Here is a tiny trained network, its code and every weight. The questions are about switching its units off for an input and a class, where a switched-off unit gives its printed mean instead of its output.

import numpy as np


def w(rows, s, z=0):
    codes = np.array(rows[::2]) - 128.0
    scale = np.full(codes.shape[1], s)
    scale[-1] = z or s
    return codes * scale


def norm(h):
    return h / np.sqrt((h * h).mean(-1, keepdims=True) + 1e-5)


def f(y):
    return np.maximum(y, 0)


def log_softmax(a):
    a = a - a.max(-1, keepdims=True)
    return a - np.log(np.exp(a).sum(-1, keepdims=True))


def net(x, mask):
    res = np.array(x, float).reshape(1, 3) / 4 @ E
    u = 0
    for l in range(3):
        y = f(norm(res) @ A[l][:, :-1].T + A[l][:, -1])
        res = res + np.where(mask[u : u + 13], y, B[l][:, -1]) @ B[l][:, :-1]
        u += 13
    return log_softmax(norm(res)[-1] @ U[:, :-1].T + U[:, -1])


A, B = {}, {}
E = w([
[170,190,71,106,137],'x0',
[166,98,96,136,68],'x1',
[133,121,77,248,153],'x2',
],0.012)
A[0] = w([
[161,141,86,181,14,134],'0.n0',
[38,116,142,163,109,93],'0.n1',
[100,81,198,96,121,147],'0.n2',
[73,101,74,140,95,96],'0.n3',
[133,190,240,142,244,2],'0.n4',
[65,254,197,83,173,123],'0.n5',
[34,108,119,184,128,128],'0.n6',
[60,171,126,166,204,119],'0.n7',
[107,173,160,137,158,60],'0.n8',
[128,161,162,134,162,74],'0.n9',
[107,26,215,156,190,53],'0.n10',
[115,169,165,187,165,157],'0.n11',
[215,98,117,79,174,96],'0.n12',
],0.0091,0.0073)
B[0] = w([
[21,117,119,88,133,255],'0.n0',
[194,66,134,82,197,168],'0.n1',
[196,55,146,68,209,231],'0.n2',
[57,133,124,92,134,153],'0.n3',
[8,226,77,47,168,163],'0.n4',
[67,107,157,121,80,232],'0.n5',
[188,172,103,165,201,210],'0.n6',
[15,120,34,70,3,202],'0.n7',
[94,161,68,1,186,137],'0.n8',
[121,155,64,86,169,137],'0.n9',
[247,2,104,83,132,195],'0.n10',
[141,94,8,153,165,209],'0.n11',
[92,20,191,160,191,154],'0.n12',
],0.005,0.0054)
A[1] = w([
[149,95,114,163,35,101],'1.n0',
[158,97,126,147,1,55],'1.n1',
[137,178,181,173,109,65],'1.n2',
[166,213,108,119,100,43],'1.n3',
[100,215,139,138,107,68],'1.n4',
[187,110,157,122,202,162],'1.n5',
[106,105,201,105,146,147],'1.n6',
[99,156,117,82,94,60],'1.n7',
[123,127,61,101,159,168],'1.n8',
[137,75,111,122,113,71],'1.n9',
[154,254,80,94,197,25],'1.n10',
[62,127,163,146,213,2],'1.n11',
[175,178,197,130,133,120],'1.n12',
],0.013,0.0032)
B[1] = w([
[150,148,126,94,213,203],'1.n0',
[68,149,26,1,234,196],'1.n1',
[139,156,135,150,118,128],'1.n2',
[181,76,123,103,188,155],'1.n3',
[157,125,85,66,181,148],'1.n4',
[146,143,70,140,49,184],'1.n5',
[122,143,91,203,124,222],'1.n6',
[133,92,144,200,111,192],'1.n7',
[76,128,182,189,110,253],'1.n8',
[98,145,105,94,137,196],'1.n9',
[176,19,115,105,156,205],'1.n10',
[150,96,71,26,164,158],'1.n11',
[125,118,142,102,63,141],'1.n12',
],0.0095,0.0059)
A[2] = w([
[119,183,121,110,249,102],'2.n0',
[198,134,203,70,124,4],'2.n1',
[210,127,75,183,134,129],'2.n2',
[165,168,127,72,28,166],'2.n3',
[254,66,115,93,143,19],'2.n4',
[155,163,217,12,25,34],'2.n5',
[195,35,77,130,97,164],'2.n6',
[56,107,188,130,164,195],'2.n7',
[129,160,75,48,72,228],'2.n8',
[36,113,108,126,88,125],'2.n9',
[110,126,226,10,100,161],'2.n10',
[106,101,71,142,92,170],'2.n11',
[146,169,135,206,135,83],'2.n12',
],0.011,0.0021)
B[2] = w([
[119,90,89,69,121,197],'2.n0',
[122,86,114,149,95,157],'2.n1',
[101,111,192,117,95,192],'2.n2',
[57,141,169,213,125,166],'2.n3',
[180,126,162,100,79,202],'2.n4',
[119,99,114,254,188,200],'2.n5',
[165,156,161,103,65,254],'2.n6',
[162,194,151,90,35,176],'2.n7',
[25,174,133,170,184,213],'2.n8',
[178,233,151,82,87,191],'2.n9',
[154,121,46,185,145,234],'2.n10',
[121,173,187,85,113,212],'2.n11',
[96,100,144,215,161,150],'2.n12',
],0.008,0.0081)
U = w([
[49,146,36,40,170,172],'0',
[90,96,92,254,138,185],'1',
[223,37,127,76,93,188],'2',
[117,199,181,108,76,209],'3',
[181,186,187,136,193,2],'4',
[141,111,185,116,227,23],'5',
[174,176,178,138,175,5],'6',
[170,160,177,140,187,21],'7',
],0.017,0.0077)

Each question gives the input, the list of numbers given to net, and the class t.
The units are the neurons (one row each of A and B). Each row of codes is followed by its name. A weight is (code - 128) times the scale printed after its matrix; where a second scale follows, it is the last column's (A, B and U).
mask holds one flag per neuron, layer by layer. A switched-off neuron (its flag False) gives its mean, the last column of its row in B, instead of its output. The means were averaged over made-up inputs and are rounded, as every weight is.
A unit's drop is (log p(t) with every unit on - log p(t) with that unit switched off) / (log p(t) with every unit on - log p(t) with every unit switched off).
The circuit of an input: a set's keep is (log p(t) with only the set's units on - log p(t) with every unit switched off) / (log p(t) with every unit on - log p(t) with every unit switched off). Starting from the 12 units with the biggest drops (on a tie, the unit counted first), units are removed one at a time, each time the one whose removal leaves the highest keep (on an exact tie, the one counted first), for as long as the keep stays at least 0.8.
units of the circuit, in order: the units of the circuit, biggest drop first
top k neurons: the k neurons with the biggest drops, biggest first
top k neurons in layer l: the k neurons of layer l with the biggest drops, biggest first
drop when u is switched off: that unit's drop, to one decimal
input [-7,-8,7], class 0: units of the circuit, in order -> (1.n11)
input [-8,-4,7], class 2: top 2 neurons in layer 1 -> (1.n11; 1.n6)
input [-8,-8,1], class 0: top 4 neurons -> (0.n4; 0.n7; 1.n11; 1.n10)
input [6,4,-6], class 1: top 2 neurons in layer 2 -> (2.n5; 2.n8)
input [-7,8,-8], class 0: top 2 neurons in layer 1 -> (1.n1; 1.n10)
input [2,-1,3], class 3: top 2 neurons in layer 1 -> (1.n6; 1.n1)
input [3,0,-2], class 3: top 2 neurons -> (0.n12; 0.n5)
input [-7,7,-7], class 0: top 4 neurons -> (1.n1; 2.n8; 1.n10; 1.n9)
input [-2,2,-2], class 3: top 3 neurons -> (0.n2; 1.n5; 1.n6)
input [0,3,0], class 3: top 2 neurons -> (0.n0; 0.n10)
input [-1,-5,-7], class 1: top 2 neurons -> (2.n5; 1.n1)
input [3,-7,-8], class 1: top 3 neurons -> (2.n5; 1.n1; 0.n0)
input [0,-8,8], class 0: top 3 neurons in layer 1 -> (1.n11; 1.n6; 1.n7)
input [7,-2,-7], class 1: top 2 neurons -> (0.n5; 2.n5)
input [-6,-3,-1], class 2: drop when 0.n10 is switched off -> 0.1
input [-6,7,2], class 0: drop when 1.n1 is switched off -> 0.6
input [3,-5,-6], class 1: drop when 0.n0 is switched off -> 0.2
input [3,-6,5], class 0: top neuron -> (0.n7)
